Below are the code and all the weights of a small trained network. Each question names an input and a class and asks about switching units off, where a switched-off unit gives its printed mean instead of its output.

import numpy as np


def w(rows, s, z=0):
    codes = np.array(rows[::2]) - 128.0
    scale = np.full(codes.shape[1], s)
    scale[-1] = z or s
    return codes * scale


def norm(h):
    return h / np.sqrt((h * h).mean(-1, keepdims=True) + 1e-5)


def f(y):
    return y / 2 * (1 + np.tanh(0.7978845608 * (y + 0.044715 * y**3)))


def log_softmax(a):
    a = a - a.max(-1, keepdims=True)
    return a - np.log(np.exp(a).sum(-1, keepdims=True))


def net(x, mask):
    res = np.array(x, float).reshape(1, 2) / 4 @ E
    u = 0
    for l in range(2):
        y = f(norm(res) @ A[l][:, :-1].T + A[l][:, -1])
        res = res + np.where(mask[u : u + 7], y, B[l][:, -1]) @ B[l][:, :-1]
        u += 7
    return log_softmax(norm(res)[-1] @ U[:, :-1].T + U[:, -1])


A, B = {}, {}
E = w([
[144,84,253,167,132,172,119,121,110,108,179],'x0',
[119,115,169,17,46,218,154,141,105,160,138],'x1',
],0.011)
A[0] = w([
[131,82,239,135,140,170,105,113,128,156,158,94],'0.n1',
[139,84,232,255,161,98,102,114,111,138,167,31],'0.n2',
[145,111,174,136,107,161,106,139,110,149,118,69],'0.n3',
[136,146,140,142,166,132,145,117,108,113,148,115],'0.n4',
[138,112,80,43,121,180,104,107,104,155,144,115],'0.n5',
[145,141,76,186,169,105,107,117,139,135,110,11],'0.n6',
[125,94,51,175,145,92,112,130,108,147,154,192],'0.n7',
],0.013,0.0012)
B[0] = w([
[140,171,207,44,124,97,151,94,65,86,136,223],'0.n1',
[93,88,25,254,124,168,115,169,165,178,117,251],'0.n2',
[184,103,174,109,122,146,103,87,185,86,182,167],'0.n3',
[191,139,113,149,164,120,160,221,111,53,122,145],'0.n4',
[112,119,18,238,180,213,156,159,188,149,139,188],'0.n5',
[150,140,194,29,90,90,127,79,102,83,163,207],'0.n6',
[127,218,161,63,136,101,145,107,57,130,79,196],'0.n7',
],0.015,0.017)
A[1] = w([
[97,117,83,137,110,87,81,152,151,196,81,68],'1.n1',
[97,44,128,205,118,80,68,182,138,183,99,88],'1.n2',
[85,186,194,6,122,17,110,62,85,150,107,2],'1.n3',
[118,62,80,101,154,136,111,151,216,184,88,154],'1.n4',
[128,146,72,192,101,163,129,151,153,129,152,96],'1.n5',
[84,129,145,165,148,133,126,76,110,162,132,58],'1.n6',
[141,103,239,42,115,128,113,68,137,109,185,62],'1.n7',
],0.019,0.0022)
B[1] = w([
[168,35,183,138,113,216,119,147,181,120,179,152],'1.n1',
[222,151,139,44,100,61,125,40,89,7,112,173],'1.n2',
[47,152,81,165,162,119,110,20,49,166,139,252],'1.n3',
[52,187,206,96,150,127,119,169,122,231,132,164],'1.n4',
[129,105,128,96,109,61,84,157,132,164,70,206],'1.n5',
[184,156,132,74,84,143,139,171,154,125,126,132],'1.n6',
[167,99,139,174,128,202,204,220,207,65,178,213],'1.n7',
],0.016,0.03)
U = w([
[70,175,85,190,142,126,128,7,63,140,127,185],'0',
[96,137,116,135,116,144,90,160,177,239,69,158],'1',
[208,105,112,144,69,68,73,89,124,83,63,150],'2',
[156,118,139,195,116,213,184,139,179,81,167,2],'3',
],0.013,0.00081)

Each question gives the input, the list of numbers given to net, and the class t.
The units are the neurons (one row each of A and B). Each row of codes is followed by its name. A weight is (code - 128) times the scale printed after its matrix; where a second scale follows, it is the last column's (A, B and U).
mask holds one flag per neuron, layer by layer. A switched-off neuron (its flag False) gives its mean, the last column of its row in B, instead of its output. The means were averaged over made-up inputs and are rounded, as every weight is.
A unit's drop is (log p(t) with every unit on - log p(t) with that unit switched off) / (log p(t) with every unit on - log p(t) with every unit switched off).
unit that matters most: the unit with the biggest drop
k most important neurons: the k neurons with the biggest drops, biggest first
top k neurons in layer l: the k neurons of layer l with the biggest drops, biggest first
drop when u is switched off: that unit's drop, to one decimal
input [5,-2], class 2: 2 most important neurons => (0.n2, 1.n2)
input [3,-2], class 2: 2 most important neurons => (0.n2, 1.n2)
input [3,-5], class 2: unit that matters most => 0.n2
input [1,-8], class 2: 4 most important neurons => (0.n2, 0.n1, 1.n3, 1.n7)
input [0,8], class 1: top 2 neurons in layer 0 => (0.n5, 0.n6)
input [1,8], class 3: top 3 neurons in layer 0 => (0.n2, 0.n1, 0.n3)
input [1,4], class 3: 2 most important neurons => (0.n2, 0.n1)
input [2,-8], class 2: 2 most important neurons => (0.n2, 0.n1)
input [1,-1], class 2: 2 most important neurons => (0.n2, 1.n2)
input [1,0], class 2: top 2 neurons in layer 0 => (0.n2, 0.n6)
input [5,5], class 3: drop when 1.n7 is switched off => 0.1
input [2,6], class 3: drop when 0.n2 is switched off => 1.7
input [6,-2], class 2: drop when 0.n2 is switched off => 1.1
input [1,1], class 3: most important neuron => (1.n7)
